Below is a small trained network, with its code and all its weights. Each question gives an input and a class and asks what happens when units are switched off, that is, made to give their printed mean instead of their output.

import numpy as np


def w(rows, s, z=0):
    codes = np.array(rows[::2]) - 128.0
    scale = np.full(codes.shape[1], s)
    scale[-1] = z or s
    return codes * scale


def norm(h):
    return h / np.sqrt((h * h).mean(-1, keepdims=True) + 1e-5)


def f(y):
    return y / 2 * (1 + np.tanh(0.7978845608 * (y + 0.044715 * y**3)))


def log_softmax(a):
    a = a - a.max(-1, keepdims=True)
    return a - np.log(np.exp(a).sum(-1, keepdims=True))


def net(x, mask):
    res = np.array(x, float).reshape(1, 4) / 4 @ E
    u = 0
    for l in range(3):
        y = f(norm(res) @ A[l][:, :-1].T + A[l][:, -1])
        res = res + np.where(mask[u : u + 8], y, B[l][:, -1]) @ B[l][:, :-1]
        u += 8
    return log_softmax(norm(res)[-1] @ U[:, :-1].T + U[:, -1])


A, B = {}, {}
E = w([
[165,155,131,29,171],'x0',
[128,128,129,127,126],'x1',
[131,220,155,115,80],'x2',
[143,86,1,115,123],'x3',
],0.018)
A[0] = w([
[125,74,75,187,143,155],'L0N0',
[106,133,137,161,97,67],'L0N1',
[149,180,167,54,153,108],'L0N2',
[126,72,254,150,201,173],'L0N3',
[159,98,149,6,246,71],'L0N4',
[127,152,115,156,122,49],'L0N5',
[131,94,221,166,166,234],'L0N6',
[150,242,61,124,21,3],'L0N7',
],0.02,0.0037)
B[0] = w([
[126,62,151,149,149,213],'L0N0',
[96,151,113,126,93,146],'L0N1',
[152,120,179,167,230,210],'L0N2',
[33,157,124,191,146,232],'L0N3',
[157,197,89,81,87,247],'L0N4',
[104,135,119,127,108,129],'L0N5',
[100,148,111,108,62,210],'L0N6',
[1,183,134,151,82,210],'L0N7',
],0.033,0.015)
A[1] = w([
[173,154,45,109,180,62],'L1N0',
[98,219,131,114,60,170],'L1N1',
[165,34,133,125,149,148],'L1N2',
[161,125,240,116,238,116],'L1N3',
[132,110,128,118,148,1],'L1N4',
[172,110,214,147,190,161],'L1N5',
[252,96,84,40,78,114],'L1N6',
[146,119,121,155,132,30],'L1N7',
],0.026,0.0034)
B[1] = w([
[74,165,140,194,105,155],'L1N0',
[221,119,114,120,170,253],'L1N1',
[146,94,135,50,141,172],'L1N2',
[147,2,118,52,147,160],'L1N3',
[101,147,177,143,148,127],'L1N4',
[147,59,153,131,163,152],'L1N5',
[45,90,87,159,28,161],'L1N6',
[120,116,147,127,141,127],'L1N7',
],0.038,0.023)
A[2] = w([
[82,143,77,85,156,143],'L2N0',
[168,133,181,150,58,34],'L2N1',
[43,144,153,140,87,121],'L2N2',
[113,169,149,45,132,26],'L2N3',
[239,171,130,148,131,92],'L2N4',
[143,146,39,114,162,194],'L2N5',
[162,251,176,112,109,91],'L2N6',
[63,94,116,207,50,4],'L2N7',
],0.024,0.0031)
B[2] = w([
[203,115,163,172,108,163],'L2N0',
[125,130,109,161,187,127],'L2N1',
[70,90,89,126,116,207],'L2N2',
[125,145,118,189,112,139],'L2N3',
[100,215,174,183,125,204],'L2N4',
[129,160,246,165,88,197],'L2N5',
[166,111,113,81,224,250],'L2N6',
[180,144,82,103,5,235],'L2N7',
],0.03,0.014)
U = w([
[60,126,76,163,4,254],'0',
[158,212,143,152,147,6],'1',
[139,16,165,88,147,75],'2',
],0.016,0.00063)

Each question gives the input, the list of numbers given to net, and the class t.
The units are the neurons (one row each of A and B). Each row of codes is followed by its name. A weight is (code - 128) times the scale printed after its matrix; where a second scale follows, it is the last column's (A, B and U).
mask holds one flag per neuron, layer by layer. A switched-off neuron (its flag False) gives its mean, the last column of its row in B, instead of its output. The means were averaged over made-up inputs and are rounded, as every weight is.
A unit's drop is (log p(t) with every unit on - log p(t) with that unit switched off) / (log p(t) with every unit on - log p(t) with every unit switched off).
The circuit of an input: a set's keep is (log p(t) with only the set's units on - log p(t) with every unit switched off) / (log p(t) with every unit on - log p(t) with every unit switched off). Starting from the 12 units with the biggest drops (on a tie, the unit counted first), units are removed one at a time, each time the one whose removal leaves the highest keep (on an exact tie, the one counted first), for as long as the keep stays at least 0.8.
circuit, biggest first: the units of the circuit, biggest drop first
top k neurons: the k neurons with the biggest drops, biggest first
top k neurons in layer l: the k neurons of layer l with the biggest drops, biggest first
drop of u: that unit's drop, to one decimal
input [2,-7,7,7], class 1: circuit, biggest first => L1N6
input [-8,-1,3,-7], class 1: top 2 neurons => L1N1, L0N0
input [4,-4,2,0], class 2: top 2 neurons in layer 1 => L1N3, L1N5
input [8,6,4,-2], class 2: circuit, biggest first => L0N2, L1N3
input [4,6,8,-4], class 2: top 2 neurons => L0N2, L1N3
input [3,1,-8,1], class 0: top 2 neurons in layer 0 => L0N7, L0N4
input [0,3,0,8], class 2: top 2 neurons => L0N4, L0N3
input [5,1,-1,4], class 0: top 2 neurons => L1N6, L0N7
input [-8,-8,0,7], class 2: top 2 neurons => L0N0, L0N3
input [1,-4,-7,7], class 0: top 3 neurons in layer 0 => L0N3, L0N7, L0N2
input [7,7,4,-1], class 2: top 3 neurons => L0N2, L1N3, L0N6
input [7,3,4,-1], class 2: top 2 neurons in layer 0 => L0N2, L0N6
input [-8,8,4,-1], class 1: top 2 neurons => L1N1, L0N3
input [6,4,0,4], class 0: top 2 neurons in layer 0 => L0N3, L0N7
input [-7,-2,-6,3], class 2: top neuron => L0N7
input [1,1,4,7], class 1: top 2 neurons => L1N1, L0N3
input [-1,8,0,-7], class 0: top 2 neurons => L0N4, L0N3
input [6,-6,-2,4], class 0: drop of L0N7 => 0.1
input [-2,-2,-4,-6], class 0: drop of L0N3 => 1.8
input [0,1,-7,-8], class 0: drop of L0N3 => 1.1
